Below are the code and all the weights of a small trained network. Each question names an input and a class and asks about switching units off, where a switched-off unit gives its printed mean instead of its output.

import numpy as np


def w(rows, s, z=0):
    codes = np.array(rows[::2]) - 128.0
    scale = np.full(codes.shape[1], s)
    scale[-1] = z or s
    return codes * scale


def f(y):
    return np.maximum(y, 0)


def log_softmax(a):
    a = a - a.max(-1, keepdims=True)
    return a - np.log(np.exp(a).sum(-1, keepdims=True))


def net(x, mask):
    res = np.array(x, float).reshape(1, 6) / 4 @ E
    y = f(res @ A[0][:, :-1].T + A[0][:, -1])
    res = res + np.where(mask, y, B[0][:, -1]) @ B[0][:, :-1]
    return log_softmax(res[-1] @ U[:, :-1].T + U[:, -1])


A, B = {}, {}
E = w([
[129,128,129,127,129,129,128,129,128,128,128,128],'x0',
[131,127,129,125,128,129,128,128,129,127,130,128],'x1',
[119,104,205,153,139,88,182,25,160,208,94,53],'x2',
[111,140,90,151,133,45,114,219,255,162,90,91],'x3',
[132,127,130,125,129,130,128,128,130,127,130,128],'x4',
[130,162,53,221,123,245,89,65,206,129,90,160],'x5',
],0.0093)
A[0] = w([
[133,135,96,121,131,132,123,160,105,110,126,149,1],'N1',
[124,137,103,119,132,122,118,133,114,102,122,131,25],'N2',
[122,134,143,110,128,107,134,128,128,130,141,125,112],'N3',
[130,128,135,140,127,116,128,92,121,122,134,113,81],'N4',
[136,119,129,119,133,144,128,105,89,120,122,126,63],'N5',
[111,123,106,133,126,150,118,187,109,108,150,161,32],'N6',
[122,127,156,130,127,91,126,56,135,151,125,102,33],'N7',
[117,124,113,108,125,145,112,166,136,113,126,126,42],'N8',
[116,130,136,130,129,145,128,112,88,123,126,131,69],'N9',
[131,110,130,144,121,116,140,137,130,116,141,126,72],'N10',
[127,118,178,93,124,34,146,186,48,125,136,118,142],'N11',
[124,128,147,121,118,178,126,63,6,114,133,144,78],'N12',
[123,108,105,117,143,116,120,126,142,132,138,125,77],'N13',
[125,121,137,128,138,109,132,89,146,143,133,105,19],'N14',
[139,122,136,128,127,154,151,116,92,132,131,149,66],'N15',
[141,130,78,131,131,167,125,234,85,100,137,167,39],'N16',
[131,132,114,147,125,62,122,199,215,148,109,119,86],'N17',
[138,121,170,143,117,97,154,55,173,166,125,98,18],'N18',
[124,132,70,179,118,223,118,72,204,133,115,152,149],'N19',
[133,131,118,123,117,115,134,116,142,113,136,122,100],'N20',
[120,136,135,131,132,119,140,111,133,132,128,124,30],'N21',
[119,120,107,130,120,102,137,155,183,136,132,115,62],'N22',
[126,125,157,115,119,84,124,157,82,141,131,124,136],'N23',
[122,121,153,143,151,107,142,88,149,152,122,131,38],'N24',
[115,132,123,131,118,108,127,153,170,126,124,120,54],'N25',
],0.019,0.0033)
B[0] = w([
[122,120,139,121,95,146,122,135,114,117,98,123,157],'N1',
[133,138,145,114,115,122,127,132,124,120,119,109,142],'N2',
[128,125,114,121,134,136,124,111,122,123,130,124,151],'N3',
[120,133,144,114,115,132,129,141,117,128,116,127,150],'N4',
[138,144,171,124,165,128,133,141,115,112,137,132,158],'N5',
[136,136,131,121,64,122,125,131,128,143,91,127,174],'N6',
[128,122,137,123,63,116,110,149,126,124,89,124,191],'N7',
[130,134,141,126,104,131,120,136,123,135,102,129,152],'N8',
[126,114,127,146,138,125,134,157,138,140,127,145,156],'N9',
[142,149,124,108,132,144,127,120,140,135,136,138,133],'N10',
[123,123,71,125,172,137,128,5,138,113,150,109,239],'N11',
[124,123,158,159,190,126,145,237,139,139,156,154,232],'N12',
[129,149,130,150,133,128,127,132,111,131,134,122,137],'N13',
[117,123,141,124,95,131,123,125,115,116,98,137,164],'N14',
[139,151,133,139,147,125,126,168,134,142,143,131,161],'N15',
[120,121,161,114,38,119,116,130,130,132,68,112,207],'N16',
[130,126,163,158,195,133,140,223,120,138,166,152,231],'N17',
[130,136,145,106,46,127,108,139,129,133,81,123,215],'N18',
[127,123,65,113,172,120,130,10,128,117,173,107,251],'N19',
[121,137,129,144,129,140,133,128,130,125,122,123,132],'N20',
[123,141,128,141,110,124,123,128,120,135,122,120,140],'N21',
[127,134,154,134,167,129,139,172,120,125,142,139,177],'N22',
[139,139,83,121,124,125,124,87,135,132,167,122,181],'N23',
[131,122,128,124,80,140,130,136,121,120,92,127,173],'N24',
[134,119,144,125,144,131,145,161,135,128,140,156,164],'N25',
],0.025,0.024)
U = w([
[146,117,40,125,162,128,135,28,117,117,174,102,255],'0',
[152,132,181,190,188,132,170,217,108,159,164,186,84],'1',
[140,127,160,102,1,122,98,131,88,141,35,112,22],'2',
],0.0072,0.0017)

Each question gives the input, the list of numbers given to net, and the class t.
The units are the neurons (one row each of A and B). Each row of codes is followed by its name. A weight is (code - 128) times the scale printed after its matrix; where a second scale follows, it is the last column's (A, B and U).
mask holds one flag per neuron, in row order. A switched-off neuron (its flag False) gives its mean, the last column of its row in B, instead of its output. The means were averaged over made-up inputs and are rounded, as every weight is.
A unit's drop is (log p(t) with every unit on - log p(t) with that unit switched off) / (log p(t) with every unit on - log p(t) with every unit switched off).
The circuit of an input: a set's keep is (log p(t) with only the set's units on - log p(t) with every unit switched off) / (log p(t) with every unit on - log p(t) with every unit switched off). Starting from the 12 units with the biggest drops (on a tie, the unit counted first), units are removed one at a time, each time the one whose removal leaves the highest keep (on an exact tie, the one counted first), for as long as the keep stays at least 0.8.
units of the circuit, in order: the units of the circuit, biggest drop first
most important unit: the unit with the biggest drop
top k neurons: the k neurons with the biggest drops, biggest first
drop when u is switched off: that unit's drop, to one decimal
input [-7,-7,-3,1,-7,2], class 2: most important unit	N11
input [-6,6,7,6,3,-2], class 2: top 4 neurons	(N18, N12, N7, N24)
input [-7,-6,-7,0,-8,-7], class 0: top 4 neurons	(N11, N18, N23, N7)
input [5,7,5,-6,-4,-5], class 1: top 2 neurons	(N12, N19)
input [-5,6,1,7,-1,-7], class 0: top 3 neurons	(N11, N12, N23)
input [3,-3,-7,-6,4,-3], class 2: top 4 neurons	(N16, N17, N6, N1)
input [2,-8,-7,6,-7,-4], class 2: top 4 neurons	(N16, N12, N6, N1)
input [4,8,2,5,4,-5], class 0: top 2 neurons	(N11, N12)
input [-4,2,-7,-5,-3,-7], class 0: top 3 neurons	(N11, N18, N23)
input [-8,-8,6,-1,6,5], class 2: top 3 neurons	(N11, N18, N7)
input [8,3,-5,5,3,-5], class 0: top 2 neurons	(N11, N12)
input [-2,-4,5,3,0,-2], class 2: drop when N12 is switched off	0.4
input [-2,7,-8,3,3,-5], class 2: drop when N16 is switched off	2.5
input [4,0,-4,-7,3,3], class 1: drop when N4 is switched off	0.0
input [4,7,5,3,-3,-7], class 0: units of the circuit, in order	(N11)
